In the rows, 100 means zero.
Each row of numbers belongs to one of the nodes below and depends on some of the facts about them. Some rows are named. Which node is each other row?

Some rows with their names:
tromu: 107 105 107 99 86 103 110 104 103 97 106 100 117 101 108 99 100 98 98 104 87 94 95 116 91 102 97 95 93 88 108 106 100 104 110
drovobral: 98 108 113 103 88 100 114 100 104 96 101 89 120 93 94 98 111 100 99 97 92 94 92 106 96 103 118 83 90 94 114 102 86 108 99
fumis: 94 104 120 103 84 104 114 96 99 97 106 88 119 92 93 102 106 103 97 96 91 87 92 97 104 104 113 87 92 93 115 102 85 111 104
dite: 106 93 88 109 96 99 100 100 99 100 103 101 90 104 94 109 99 98 103 99 103 103 100 97 101 105 92 110 115 100 97 106 109 107 98
rulor: 101 88 91 111 93 102 98 96 94 101 107 100 87 103 90 114 94 101 103 99 104 97 100 88 107 105 85 116 118 99 99 106 109 109 101
kliskem: 113 89 86 114 93 102 96 103 104 104 104 109 91 113 103 109 93 94 103 104 95 103 94 104 95 102 77 116 117 97 96 106 120 99 96
fizekli: 122 30 118 32 62 86 86 151 80 113 102 87 134 115 109 133 39 82 141 103 124 122 120 120 66 74 106 108 116 89 129 85 178 71 74
sama: 100 91 91 115 95 95 84 96 96 104 96 91 101 91 79 96 115 98 109 106 109 110 83 91 112 94 116 106 107 110 104 103 92 120 82
gotim: 86 116 103 95 97 90 103 101 112 99 96 91 101 105 100 83 109 98 112 90 111 110 99 83 91 96 99 87 87 105 114 84 78 83 97
stogon: 81 113 109 95 93 93 101 98 108 100 101 91 99 105 99 87 103 102 109 90 111 103 100 73 97 97 92 92 88 105 115 84 78 85 101
steskegra: 90 102 118 90 130 114 98 91 102 106 91 98 93 94 92 103 92 92 92 92 92 91 98 87 112 104 121 91 78 110 87 96 89 100 89
lano: 112 97 105 92 122 116 94 102 108 108 96 117 93 113 117 101 79 84 93 104 80 97 96 112 93 102 87 106 84 101 81 100 116 87 96
stiklo: 70 120 139 107 158 88 118 87 88 77 82 63 77 126 122 111 112 79 112 135 96 92 76 114 94 117 122 134 63 97 79 94 100 86 51
ratretruk: 95 110 98 91 95 94 99 105 110 100 102 104 98 112 113 87 97 97 108 98 105 108 102 94 88 96 78 100 91 100 107 90 94 80 107
stuplenul: 95 95 94 114 98 97 104 96 99 99 98 89 93 95 80 109 109 100 105 92 109 103 97 87 106 106 112 99 113 105 103 102 96 110 87
stogrim: 108 95 78 112 99 97 114 102 105 97 102 100 85 105 93 113 103 97 105 94 105 105 105 101 89 110 94 103 121 97 94 109 114 103 94
soral: 99 99 85 117 100 94 119 99 104 96 96 89 89 96 79 112 114 99 106 86 110 105 102 91 95 111 117 92 119 103 99 105 100 108 83
tetro: 95 106 126 100 79 101 107 97 100 92 107 85 119 91 86 108 102 97 96 92 87 87 92 97 109 110 104 91 91 86 124 104 80 118 106
zetram: 97 82 104 111 90 116 111 95 93 114 112 113 104 116 128 104 86 117 92 112 91 81 100 96 99 86 86 107 109 103 90 95 119 79 111
restum: 100 98 113 100 97 93 87 105 90 95 96 104 104 98 108 105 92 114 87 98 100 99 116 106 115 99 92 103 112 97 105 89 113 85 102

How the nodes are related:
botu -θ-> ruskuplu; botu -θ-> griple; botu -θ-> lezim; brustis -θ-> broplon
brustis -θ-> lufisin; brustis -θ-> lezim; budra -θ-> voros; debrom -θ-> zonezi
debrom -θ-> vutrigrel; debrom -θ-> skistul; debrom -θ-> mumus; fanul -θ-> lozak
fanul -θ-> ruskuplu; fanul -θ-> bemem; fanul -θ-> lufisin; fanul -θ-> febres
fanul -θ-> keflozu; fedrovun -θ-> zerifam; fedrovun -θ-> tider; fedrovun -θ-> stuplenul
fizekli -θ-> goses; goflar -θ-> soral; goflar -θ-> tider; goflar -θ-> klekik
goflar -θ-> skigagak; goflar -θ-> sito; goflar -θ-> fumis; goflar -θ-> keflozu
goflar -θ-> stogon; goflar -θ-> tetro; gostos -θ-> vutrigrel; gostos -θ-> deki
gostos -θ-> stepliflol; grurus -θ-> dretrefle; grurus -θ-> kufal; kigrul -θ-> goso
kigrul -θ-> sama; kigrul -θ-> tider; kigrul -θ-> ragezi; klaro -θ-> zonezi
klaro -θ-> tider; klaro -θ-> plufe; klaro -θ-> vudem; kliskem -θ-> mafozi
klopaklom -θ-> kufu; klopaklom -θ-> zerifam; klopaklom -θ-> miklenok; klopaklom -θ-> klemil
klopaklom -θ-> kluri; lano -θ-> lufisin; lano -θ-> tristir; mena -θ-> gotim
mena -θ-> flabu; mena -θ-> steskegra; mena -θ-> ragezi; nozek -θ-> drabidum
nozek -θ-> kidas; plogel -θ-> kliser; plogel -θ-> tidala; plogi -θ-> bonam
plogi -θ-> motu; plogi -θ-> bamanek; pluplo -θ-> daflen; pluplo -θ-> bivu
pluplo -θ-> sira; skastas -θ-> nogrus; skastas -θ-> flabu; skastas -θ-> plufe
skastas -θ-> vebir; skastas -θ-> fumis; skastas -θ-> vudem; stanir -θ-> mison
stanir -θ-> bivu; stanir -θ-> fotan; tade -θ-> tidala; tade -θ-> keflozu
teplin -θ-> skupul; trimon -θ-> plusul; trimon -θ-> mafozi; trimon -θ-> drovobral
trimon -θ-> beba; trimon -θ-> koplos; trimon -θ-> kluri; truplak -θ-> stiklo
truplak -θ-> pamomu; zetram -θ-> kufu; zetram -θ-> stege; zetram -θ-> muflom
bamanek -γ-> toluk; beba -γ-> restum; bemem -γ-> kliser; bivu -γ-> tolil
bodan -γ-> stebak; bonam -γ-> fanul; brevas -γ-> skigagak; broplon -γ-> restum
brustis -γ-> kliser; budra -γ-> stebak; daflen -γ-> ragezi; debrom -γ-> toluk
deki -γ-> toluk; deri -γ-> stebak; dite -γ-> dopli; dopli -γ-> goses
drabidum -γ-> botu; dratomi -γ-> klatru; dretrefle -γ-> botu; drovobral -γ-> botu
fadrel -γ-> klopaklom; fanul -γ-> klopaklom; fatar -γ-> mison; febres -γ-> griple
fedrovun -γ-> kliser; fizekli -γ-> klatru; flabu -γ-> botu; flitrum -γ-> fanul
fotan -γ-> stogon; fumis -γ-> botu; goflar -γ-> stebak; goso -γ-> kliser
gostos -γ-> skigagak; gotim -γ-> ruskuplu; grigral -γ-> griple; griple -γ-> stebak
grurus -γ-> tristir; keflozu -γ-> rulor; kidas -γ-> klatru; kigrul -γ-> gostos
kinom -γ-> zetram; klaro -γ-> klatru; klatru -γ-> restum; klekik -γ-> tolil
klemil -γ-> klopaklom; klepluk -γ-> ruskuplu; kliser -γ-> botu; kliskem -γ-> goses
klopaklom -γ-> goses; kluri -γ-> griple; koplos -γ-> tolil; kufal -γ-> klopaklom
kufu -γ-> redrogral; lano -γ-> stebak; lezim -γ-> stogon; libem -γ-> tristir
lolu -γ-> restum; lozak -γ-> griple; lufisin -γ-> goses; mafozi -γ-> griple
mena -γ-> botu; miklenok -γ-> stebak; mison -γ-> zetram; motu -γ-> dopli
muflom -γ-> toluk; mumus -γ-> klatru; nogrus -γ-> gostos; nozek -γ-> toledil
pamomu -γ-> goses; papla -γ-> gostos; plekel -γ-> rulor; plogel -γ-> skigagak
plogi -γ-> bodan; plufe -γ-> restum; pluplo -γ-> stebak; plusul -γ-> klopaklom
ratretruk -γ-> stogon; redrogral -γ-> botu; riplostu -γ-> bodan; rulor -γ-> goses
ruskuplu -γ-> skigagak; sama -γ-> klopaklom; sira -γ-> fanul; sito -γ-> klopaklom
skastas -γ-> toluk; skistul -γ-> klopaklom; skupul -γ-> toluk; soral -γ-> toluk
stanir -γ-> ruskuplu; stedo -γ-> goses; stege -γ-> klopaklom; stepliflol -γ-> botu
steskegra -γ-> stebak; stiklo -γ-> steskegra; stogon -γ-> skigagak; stogrim -γ-> toluk
stuplenul -γ-> tolil; stuzu -γ-> steskegra; tade -γ-> ruskuplu; teplin -γ-> dopli
tetro -γ-> tristir; tidala -γ-> ruskuplu; tider -γ-> kliser; toledil -γ-> zetram
tolil -γ-> goses; toluk -γ-> goses; trimon -γ-> fanul; tristir -γ-> redrogral
tromu -γ-> botu; truplak -γ-> zetram; vebir -γ-> zetram; voros -γ-> klatru
vudem -γ-> gostos; vutrigrel -γ-> rulor; zerifam -γ-> griple; zonezi -γ-> toluk

Rows to name:
No name comes twice in this set of rows, the named rows included.
93 103 117 86 139 117 97 90 104 107 89 101 91 95 94 102 90 87 91 92 90 92 97 91 110 106 123 90 72 112 82 97 90 100 87 : griple
82 114 107 93 92 91 101 99 110 100 101 91 99 108 101 85 103 100 112 90 112 106 99 74 94 96 88 92 88 105 116 83 77 82 102 : ruskuplu
93 103 133 100 75 105 105 95 96 93 113 84 119 93 84 114 95 98 94 93 84 79 91 90 115 111 95 97 92 84 127 105 80 121 113 : tristir
88 100 112 104 99 101 104 94 97 101 99 92 104 96 94 102 102 108 97 94 102 93 101 86 109 99 113 92 99 105 106 94 90 98 96 : ragezi
74 91 81 66 143 120 137 103 58 46 102 68 134 82 59 85 127 91 57 109 86 88 121 139 78 81 43 107 96 107 73 78 79 149 128 : drabidum
101 123 80 65 100 67 71 89 68 103 107 91 73 71 117 96 117 123 135 139 163 112 115 103 124 101 144 130 72 88 91 147 89 143 134 : bonam
115 95 70 150 145 60 79 87 163 73 124 145 31 108 144 96 59 109 71 135 57 78 88 116 90 101 102 127 178 72 125 91 96 113 139 : teplin
128 159 108 106 65 155 83 88 69 142 88 168 108 120 136 93 134 86 89 86 85 102 106 113 140 142 26 109 54 111 31 144 118 47 96 : budra
134 100 74 144 110 110 74 101 125 126 76 38 100 88 69 95 88 155 84 78 114 135 100 84 118 62 99 90 26 99 92 109 104 149 135 : kufal
111 129 95 41 129 88 88 95 81 106 107 116 62 91 152 106 80 110 118 131 134 98 133 120 104 113 116 127 51 78 68 144 112 109 147 : plogi
117 84 85 116 89 102 70 103 98 111 103 109 99 108 101 94 99 92 108 121 95 110 78 107 104 88 82 127 110 104 96 106 115 111 93 : trimon
79 102 126 124 122 91 128 92 80 86 101 78 86 147 156 111 104 101 110 155 94 84 79 123 83 101 87 151 89 90 81 93 130 66 72 : truplak
104 102 108 100 100 91 89 107 95 94 92 105 105 98 109 100 97 109 90 99 100 104 114 113 106 99 97 99 110 97 103 90 113 84 98 : lolu

Now the same nodes, written a new way:
Named rows:
tidala: 109 88 121 56 106 58 98 89 82 80 125 85 88 104 90 105 108 90 110 77 112 107 119 112 98 52 84
fotan: 91 89 75 91 94 88 88 115 114 90 101 95 72 100 120 106 92 89 119 88 100 116 105 95 101 78 117
stanir: 72 123 78 95 110 114 52 143 145 78 103 84 63 61 147 105 127 96 122 65 94 158 84 88 74 61 94
grurus: 81 124 96 90 107 105 64 128 132 70 99 101 102 71 94 92 105 92 93 101 82 123 80 103 92 88 71
mumus: 96 78 75 89 98 95 91 115 105 94 101 99 98 107 83 122 89 101 87 103 91 93 111 97 101 98 101
kliskem: 112 107 121 49 75 113 37 105 107 48 84 109 105 91 112 100 107 77 82 107 45 104 21 90 125 97 70
budra: 86 114 101 89 103 107 74 115 138 66 109 107 102 71 97 93 115 98 99 105 71 131 79 98 81 79 84
klaro: 55 114 112 97 107 175 88 113 118 81 107 120 109 46 65 92 114 84 31 94 103 103 100 89 110 101 88
skistul: 116 87 87 113 92 90 86 105 103 94 105 91 86 106 81 109 94 94 105 106 92 92 104 96 102 112 102
sira: 104 95 86 104 90 91 84 114 114 89 109 84 69 107 121 122 99 83 121 99 103 120 104 91 96 100 112
pluplo: 75 117 86 99 107 120 55 138 155 68 111 90 70 72 149 106 130 92 120 85 89 171 92 89 59 66 93
goso: 85 99 88 90 87 95 99 109 114 82 101 106 93 107 104 97 76 74 98 110 109 106 111 103 117 98 105
plogi: 85 115 100 89 103 107 72 117 137 68 108 107 101 71 97 95 115 99 98 103 73 128 77 95 83 81 84
vutrigrel: 119 79 70 116 94 90 78 110 103 101 103 105 92 105 64 93 95 109 94 103 83 88 106 100 94 105 88
riplostu: 99 86 89 88 87 88 100 98 116 82 110 107 92 110 103 105 86 88 110 112 92 109 108 98 102 87 112
nozek: 82 120 100 90 120 104 66 121 125 83 110 114 99 72 99 102 110 93 93 96 76 127 70 91 82 91 80
lano: 77 133 120 93 101 90 54 96 167 74 93 108 124 42 70 121 62 107 122 125 84 131 69 89 95 70 110
goflar: 67 125 142 73 102 127 98 87 126 66 126 115 109 55 83 88 117 80 76 104 109 131 102 103 94 71 88
kluri: 99 90 84 72 78 80 115 99 120 73 107 114 97 117 110 97 94 87 106 125 72 102 85 100 105 98 110
skastas: 80 110 119 95 85 169 48 98 119 82 102 123 94 54 83 86 105 75 59 89 108 117 91 88 113 85 85

Rows to name:
No name comes twice in this set of rows, the named rows included.
82 81 77 78 99 101 114 106 86 89 76 99 76 109 94 154 84 108 86 117 96 119 97 117 109 90 101 : klatru
94 143 153 108 115 84 67 80 118 74 85 75 89 40 54 152 75 110 131 123 102 146 60 114 101 81 88 : fanul
98 96 69 99 83 96 68 122 123 95 105 90 62 102 143 119 103 87 124 90 109 138 109 90 82 87 109 : bivu
77 116 95 77 105 110 67 130 128 76 99 98 107 67 93 118 114 103 80 96 79 119 77 94 84 87 78 : fizekli
115 84 71 97 79 89 75 104 107 103 102 110 89 105 84 100 90 103 100 106 94 97 103 101 95 99 95 : deki
94 95 80 82 83 78 119 101 123 82 111 112 95 110 104 100 93 91 108 123 84 107 99 102 96 96 114 : miklenok
88 83 92 93 92 115 96 99 102 89 100 108 83 94 93 92 83 81 91 88 104 95 111 94 123 84 118 : vudem
88 96 79 103 99 92 108 106 93 74 77 103 70 115 96 106 64 89 108 121 101 128 100 130 121 92 86 : redrogral
99 87 86 90 89 89 98 102 117 81 108 106 91 111 104 105 89 89 110 111 89 109 106 98 98 86 109 : stiklo
109 89 87 78 73 87 85 98 103 87 100 107 89 112 107 109 85 85 105 109 90 100 87 96 112 99 105 : koplos
97 103 71 126 132 111 81 122 94 82 76 102 74 63 41 77 110 141 93 84 52 115 66 121 93 77 61 : gostos
90 101 87 89 91 75 82 97 125 93 89 104 94 84 86 117 55 99 125 107 97 100 91 93 117 77 128 : lezim
102 88 75 104 98 85 86 118 110 85 101 102 96 114 84 95 78 92 100 107 92 97 111 106 106 100 88 : stepliflol
106 104 83 98 82 74 107 106 112 96 108 92 85 102 100 113 98 93 114 116 91 101 94 99 97 117 108 : stege
48 136 114 84 96 148 106 105 126 80 107 121 94 40 95 78 111 77 68 92 106 119 86 91 115 86 105 : kigrul

The same nodes again, as new rows of numbers:
Named rows:
dopli: 99 98 93 93 91 96 91 92 94 97 96 99 101 106 92 100 102 108 99 103 85 108 98 95 93 105 103 108 112 98 96 100 98 111 97 100 94 98 97 99 104 102 97 110 94 105 109 101 106 108 109 97 116
teplin: 96 102 102 94 91 105 108 97 104 99 106 90 102 107 106 108 103 103 105 104 85 98 93 95 100 103 104 96 101 100 100 105 113 111 97 95 92 108 105 112 104 104 95 102 102 100 95 105 106 110 111 93 108
mison: 106 86 107 93 94 88 92 77 108 95 80 117 94 96 89 89 94 118 91 94 71 132 84 102 100 89 106 129 119 100 116 97 118 100 100 101 105 67 115 80 97 112 84 96 98 82 97 108 98 90 85 121 98
sira: 91 92 107 104 94 94 101 86 98 82 87 98 107 98 83 100 91 102 83 93 76 124 82 105 107 84 103 110 101 92 117 98 129 92 113 104 103 95 114 82 104 116 96 88 105 82 102 120 106 86 92 131 95
koplos: 96 108 94 117 97 104 79 110 86 124 102 95 99 98 103 103 100 87 94 101 109 111 111 89 89 93 92 113 112 97 114 111 87 92 98 112 112 116 88 106 102 87 87 90 106 96 88 112 117 92 110 112 107
trimon: 105 118 126 115 84 97 104 105 89 135 102 83 97 103 123 108 84 88 96 105 115 112 90 86 98 103 91 103 123 99 113 123 121 111 90 108 87 146 103 132 103 77 88 96 109 98 95 118 114 131 110 99 118
mafozi: 98 106 92 111 110 99 77 110 92 132 101 103 103 90 111 90 98 93 92 96 112 103 111 83 93 86 89 112 112 104 116 110 81 91 100 109 124 110 97 104 109 92 93 84 100 99 92 113 109 79 105 119 98
beba: 103 111 101 116 105 97 80 109 80 125 99 95 95 93 102 101 101 92 96 94 111 107 105 91 94 96 91 118 111 98 119 113 78 92 92 111 116 116 96 112 100 90 84 86 104 98 81 106 105 91 99 114 102
kufal: 89 100 89 89 94 101 100 104 97 93 93 90 100 105 92 103 107 104 93 103 80 97 108 98 103 97 100 98 93 96 97 98 95 100 108 96 107 117 100 94 101 107 103 101 98 102 96 109 105 91 105 113 106
sito: 96 94 96 117 104 103 107 97 104 96 94 119 116 99 90 118 103 75 87 96 95 99 110 109 114 107 90 88 82 84 82 78 89 88 113 94 100 105 94 87 100 74 106 111 97 99 119 106 84 113 91 111 78
gotim: 85 88 103 99 87 108 121 125 91 91 99 79 104 102 90 74 104 104 99 100 128 85 114 96 92 108 106 108 97 99 110 106 91 92 105 105 101 84 108 80 102 116 108 111 87 98 95 99 88 88 89 89 97
stuplenul: 91 100 97 120 97 109 97 107 94 109 104 109 108 101 91 99 94 79 95 99 116 104 109 101 98 103 92 104 96 89 102 101 89 93 106 99 101 102 90 99 101 85 94 102 98 97 103 104 96 101 98 103 95
debrom: 100 100 114 92 99 112 97 73 104 94 122 109 100 121 80 85 88 91 128 105 120 109 82 100 100 105 115 82 83 103 82 124 137 114 100 87 68 111 88 143 100 92 112 89 121 102 102 96 101 111 114 77 116
skistul: 97 90 97 91 107 105 85 86 95 87 99 113 95 119 64 78 93 94 109 97 115 111 104 101 103 93 107 91 73 101 81 115 104 97 118 93 92 118 87 111 97 91 120 85 118 101 100 102 101 82 102 111 110
kidas: 99 103 90 96 107 96 95 99 90 93 96 92 94 98 89 104 114 112 99 98 82 92 98 99 102 102 106 103 89 102 111 95 81 100 96 98 113 107 107 105 98 114 94 92 100 101 82 97 90 88 98 103 96
bodan: 106 99 90 90 104 91 92 94 102 107 94 107 101 97 106 88 97 116 99 99 91 97 94 90 98 98 102 103 113 109 101 100 98 114 96 97 102 96 110 100 110 104 99 102 91 108 111 105 97 98 106 97 106
stedo: 92 101 97 99 93 105 101 98 101 98 102 93 101 106 96 105 104 101 101 104 88 100 100 99 101 102 103 98 99 96 101 103 103 103 100 98 97 103 98 105 105 107 99 100 104 99 97 104 108 97 108 100 106
stogrim: 92 101 94 97 93 111 96 95 102 96 110 93 103 104 98 109 102 98 104 106 88 100 100 97 95 101 103 99 99 97 99 101 108 104 101 93 98 98 96 108 106 106 94 102 99 101 95 103 107 96 110 98 103
plekel: 92 102 97 97 94 107 101 100 102 98 105 92 101 103 99 106 103 101 101 105 88 102 99 100 99 101 103 99 99 98 100 101 106 101 100 96 98 103 100 105 103 105 99 100 101 97 95 103 107 99 107 100 103
redrogral: 105 104 93 84 101 95 96 97 98 91 98 97 86 99 113 92 93 118 99 96 90 99 90 102 96 100 97 99 113 106 96 97 98 111 103 110 99 90 95 97 88 98 99 102 87 103 99 96 98 110 107 96 113

Which node is each row?
No name comes twice in this set of rows, the named rows included.
98 113 99 111 104 101 84 112 87 122 106 97 88 95 117 95 92 93 93 96 112 108 106 96 90 92 86 109 113 100 115 111 86 89 102 118 118 110 88 103 90 84 89 86 99 94 82 107 110 96 106 112 106 : drovobral
113 104 119 114 107 104 131 86 126 114 111 119 121 99 128 119 88 79 104 100 111 89 84 105 116 116 93 82 93 96 88 86 128 113 91 88 77 104 107 123 112 74 97 116 96 103 128 100 72 145 96 72 76 : goflar
102 108 117 111 96 110 120 104 99 114 113 104 96 102 119 95 81 81 102 98 127 99 88 107 103 110 88 97 107 94 102 109 117 105 100 107 88 107 97 119 92 77 95 100 96 94 99 101 85 134 97 82 99 : fedrovun
100 100 92 113 115 105 109 98 106 94 103 120 101 95 109 110 97 82 92 94 103 92 103 113 110 108 85 88 84 87 86 78 88 88 111 105 102 88 89 87 89 77 103 107 93 97 106 95 79 113 92 98 75 : tetro
119 118 125 103 98 89 112 114 115 93 115 87 92 95 126 127 97 109 112 109 113 92 93 127 102 99 102 83 114 114 92 105 120 100 88 98 84 100 104 102 83 116 110 95 107 112 109 75 128 115 99 96 116 : brustis
93 88 101 103 97 106 118 111 94 88 96 97 105 102 88 80 102 90 101 96 130 92 110 99 96 107 105 98 83 98 99 100 94 93 108 104 99 86 99 83 102 102 108 110 96 97 100 96 82 93 89 91 89 : nogrus
96 104 98 78 96 105 116 95 115 114 104 86 96 105 126 103 102 115 103 108 76 79 93 82 106 104 107 86 101 107 102 99 111 124 89 89 100 117 110 120 112 109 99 109 94 103 93 106 96 111 114 78 101 : plogi
106 101 124 106 97 104 122 94 94 95 112 106 106 108 84 87 90 90 114 93 135 92 82 108 108 122 106 96 87 98 102 113 116 110 93 91 76 110 110 133 96 93 103 96 100 100 100 92 68 127 89 70 98 : klaro
94 98 94 119 111 104 87 113 93 130 101 115 110 89 106 87 90 81 93 91 125 101 111 87 99 92 85 113 103 95 110 104 81 90 102 105 118 103 96 98 107 82 95 86 94 97 99 112 92 91 97 113 86 : zerifam
88 93 88 113 110 109 104 116 96 94 106 118 101 97 85 87 91 80 93 90 127 94 115 114 105 104 85 102 85 88 91 92 78 82 119 105 110 85 88 82 84 79 105 101 87 94 103 96 77 96 88 105 84 : tider
109 105 84 93 112 92 92 91 105 89 94 113 88 97 115 106 100 109 91 96 79 100 99 108 100 99 92 95 102 99 87 81 85 104 106 110 105 89 90 90 90 86 101 105 91 101 106 88 95 109 102 101 101 : kliser

